Below is a small trained network, with its code and all its weights. Each question gives an input and a target symbol and asks what happens when units are switched off, that is, made to give their printed mean instead of their output.

import numpy as np


def w(rows, s, z=0):
    codes = np.array(rows[::2]) - 128.0
    scale = np.full(codes.shape[1], s)
    scale[-1] = z or s
    return codes * scale


def f(y):
    return y / 2 * (1 + np.tanh(0.7978845608 * (y + 0.044715 * y**3)))


def softmax(a):
    e = np.exp(a - a.max(-1, keepdims=True))
    return e / e.sum(-1, keepdims=True)


def log_softmax(a):
    a = a - a.max(-1, keepdims=True)
    return a - np.log(np.exp(a).sum(-1, keepdims=True))


def net(x, mask):
    ids = ['ΛΣΩαμξπ'.index(c) for c in x.split()]
    T = len(ids)
    res = E[ids] + P[:T]
    u = 0
    for l in range(2):
        q, k, v = (res @ M[l].T for M in (Q, K, V))
        z = softmax(np.where(np.tri(T) > 0, q @ k.T / 2**0.5, -1e9)) @ v
        res = res + np.where(mask[u], z, O[l][:, -1]) @ O[l][:, :-1]
        u += 1
        y = f(res @ A[l][:, :-1].T + A[l][:, -1])
        res = res + np.where(mask[u : u + 12], y, B[l][:, -1]) @ B[l][:, :-1]
        u += 12
    return log_softmax(res[-1] @ U[:, :-1].T + U[:, -1])


Q, K, V, O, A, B = {}, {}, {}, {}, {}, {}
E = w([
[156,246,24],'Λ',
[108,68,254],'Σ',
[131,82,145],'Ω',
[92,109,137],'α',
[225,170,135],'μ',
[120,244,173],'ξ',
[108,183,145],'π',
],0.0091)
P = w([
[102,37,3],'0',
[115,61,100],'1',
[128,79,115],'2',
[147,116,165],'3',
[154,126,197],'4',
[162,162,224],'5',
[183,167,244],'6',
],0.0029)
Q[0] = w([
[111,212,124],'L0H1',
[123,74,5],'L0H1',
],0.02)
K[0] = w([
[130,210,174],'L0H1',
[80,115,3],'L0H1',
],0.019)
V[0] = w([
[6,85,90],'L0H1',
[246,51,103],'L0H1',
],0.012)
O[0] = w([
[185,181,254,4],'L0H1',
[252,67,31,119],'L0H1',
],0.0091,0.0032)
A[0] = w([
[126,97,135,85],'L0N1',
[114,83,157,57],'L0N2',
[97,187,74,75],'L0N3',
[209,155,177,140],'L0N4',
[88,141,105,101],'L0N5',
[105,175,86,86],'L0N6',
[101,31,132,1],'L0N7',
[206,247,75,67],'L0N8',
[112,72,168,49],'L0N9',
[197,152,134,25],'L0N10',
[116,128,124,123],'L0N11',
[78,130,107,99],'L0N12',
],0.014,0.0033)
B[0] = w([
[98,98,141,118],'L0N1',
[94,74,185,126],'L0N2',
[197,75,195,213],'L0N3',
[78,215,118,136],'L0N4',
[181,129,171,153],'L0N5',
[175,87,177,186],'L0N6',
[64,145,221,137],'L0N7',
[144,9,194,253],'L0N8',
[82,57,196,139],'L0N9',
[143,105,80,117],'L0N10',
[138,129,136,130],'L0N11',
[188,141,176,150],'L0N12',
],0.015,0.004)
Q[1] = w([
[89,104,89],'L1H1',
[37,110,3],'L1H1',
],0.011)
K[1] = w([
[201,127,124],'L1H1',
[249,169,97],'L1H1',
],0.012)
V[1] = w([
[7,84,106],'L1H1',
[92,253,30],'L1H1',
],0.0037)
O[1] = w([
[132,127,33,138],'L1H1',
[4,55,94,1],'L1H1',
],0.0045,0.0078)
A[1] = w([
[117,180,110,13],'L1N1',
[74,129,137,136],'L1N2',
[143,229,8,85],'L1N3',
[84,115,47,33],'L1N4',
[94,163,131,106],'L1N5',
[87,184,115,117],'L1N6',
[93,200,110,14],'L1N7',
[126,77,72,6],'L1N8',
[190,151,77,213],'L1N9',
[128,130,125,85],'L1N10',
[150,219,167,126],'L1N11',
[104,60,182,2],'L1N12',
],0.012,0.0034)
B[1] = w([
[209,214,97,118],'L1N1',
[108,172,94,147],'L1N2',
[236,71,17,135],'L1N3',
[242,133,121,119],'L1N4',
[118,221,128,132],'L1N5',
[121,254,110,131],'L1N6',
[184,234,127,123],'L1N7',
[115,145,177,151],'L1N8',
[84,97,109,211],'L1N9',
[135,135,126,116],'L1N10',
[151,129,171,196],'L1N11',
[119,170,46,255],'L1N12',
],0.024,0.007)
U = w([
[165,146,70,129],'Λ',
[1,183,89,109],'Σ',
[120,208,125,69],'Ω',
[62,162,145,20],'α',
[145,143,201,103],'μ',
[103,192,143,224],'ξ',
[45,43,113,253],'π',
],0.0077,0.0025)

Each question gives the input, a string of symbols that net reads in full, and the target symbol t.
The units are the heads (2 rows each of Q, K, V and O) and the neurons (one row each of A and B). Each row of codes is followed by its name. A weight is (code - 128) times the scale printed after its matrix; where a second scale follows, it is the last column's (O, A, B and U).
mask holds one flag per unit, layer by layer, with each layer's heads first. A switched-off unit (its flag False) gives its mean, the last column of its rows in O or B, instead of its output. The means were averaged over made-up inputs and are rounded, as every weight is.
A unit's drop is (log p(t) with every unit on - log p(t) with that unit switched off) / (log p(t) with every unit on - log p(t) with every unit switched off).
The circuit of an input: a set's keep is (log p(t) with only the set's units on - log p(t) with every unit switched off) / (log p(t) with every unit on - log p(t) with every unit switched off). Starting from the 12 units with the biggest drops (on a tie, the unit counted first), units are removed one at a time, each time the one whose removal leaves the highest keep (on an exact tie, the one counted first), for as long as the keep stays at least 0.8.
units of the circuit, in order: the units of the circuit, biggest drop first
k most important neurons: the k neurons with the biggest drops, biggest first
k most important neurons of layer l: the k neurons of layer l with the biggest drops, biggest first
drop of u: that unit's drop, to one decimal
input Ω Ω μ Ω, target Λ: 2 most important neurons of layer 0	L0N3; L0N8
input Σ Σ Λ μ μ Λ π, target π: most important neuron of layer 0	L0N4
input μ α π μ, target π: 3 most important neurons	L1N9; L0N8; L1N12
input π μ π π α, target Σ: units of the circuit, in order	L0N3; L0N8
input μ π Ω ξ ξ Λ, target Λ: units of the circuit, in order	L1N12; L0N8; L0N3
input ξ μ μ Σ π, target Λ: 2 most important neurons of layer 1	L1N3; L1N8
input Σ Σ Λ μ Ω, target μ: 3 most important neurons of layer 1	L1N12; L1N11; L1N2
input Ω Ω Σ Ω, target Λ: 4 most important neurons	L0N8; L0N3; L0N4; L1N3
input Ω Ω α, target Λ: 4 most important neurons	L0N8; L0N3; L1N3; L0N6
input Λ μ α, target μ: 4 most important neurons of layer 0	L0N8; L0N3; L0N6; L0N7
input Ω Σ α, target Λ: 4 most important neurons of layer 0	L0N8; L0N3; L0N6; L0N7
input μ Σ Σ Λ, target Λ: 4 most important neurons	L0N8; L1N12; L0N3; L0N6
input Ω α Σ Ω, target Ω: 4 most important neurons of layer 0	L0N8; L0N4; L0N3; L0N6
input Σ Λ Σ π, target Λ: 4 most important neurons of layer 0	L0N8; L0N9; L0N3; L0N7
input Λ Λ Λ Λ Ω, target μ: 4 most important neurons	L0N8; L1N12; L0N3; L1N11
input Ω α Σ α, target Ω: 3 most important neurons	L0N8; L0N3; L0N4
input α Σ μ ξ Λ Λ π, target μ: 2 most important neurons	L1N12; L1N11
input Σ π μ Λ Λ α, target μ: 4 most important neurons	L0N8; L1N12; L0N3; L1N11
input ξ α ξ Λ ξ Λ π, target μ: 3 most important neurons of layer 0	L0N12; L0N8; L0N5
input α α μ π, target π: most important neuron	L1N12
input Σ Σ μ, target π: most important neuron	L0N8
input α ξ α, target Ω: drop of L0N3	0.5
input π Ω π ξ, target μ: drop of L0N12	0.1
input α Λ ξ, target μ: drop of L0H1	0.7
input π α Ω μ Σ, target Σ: drop of L0N9	0.0
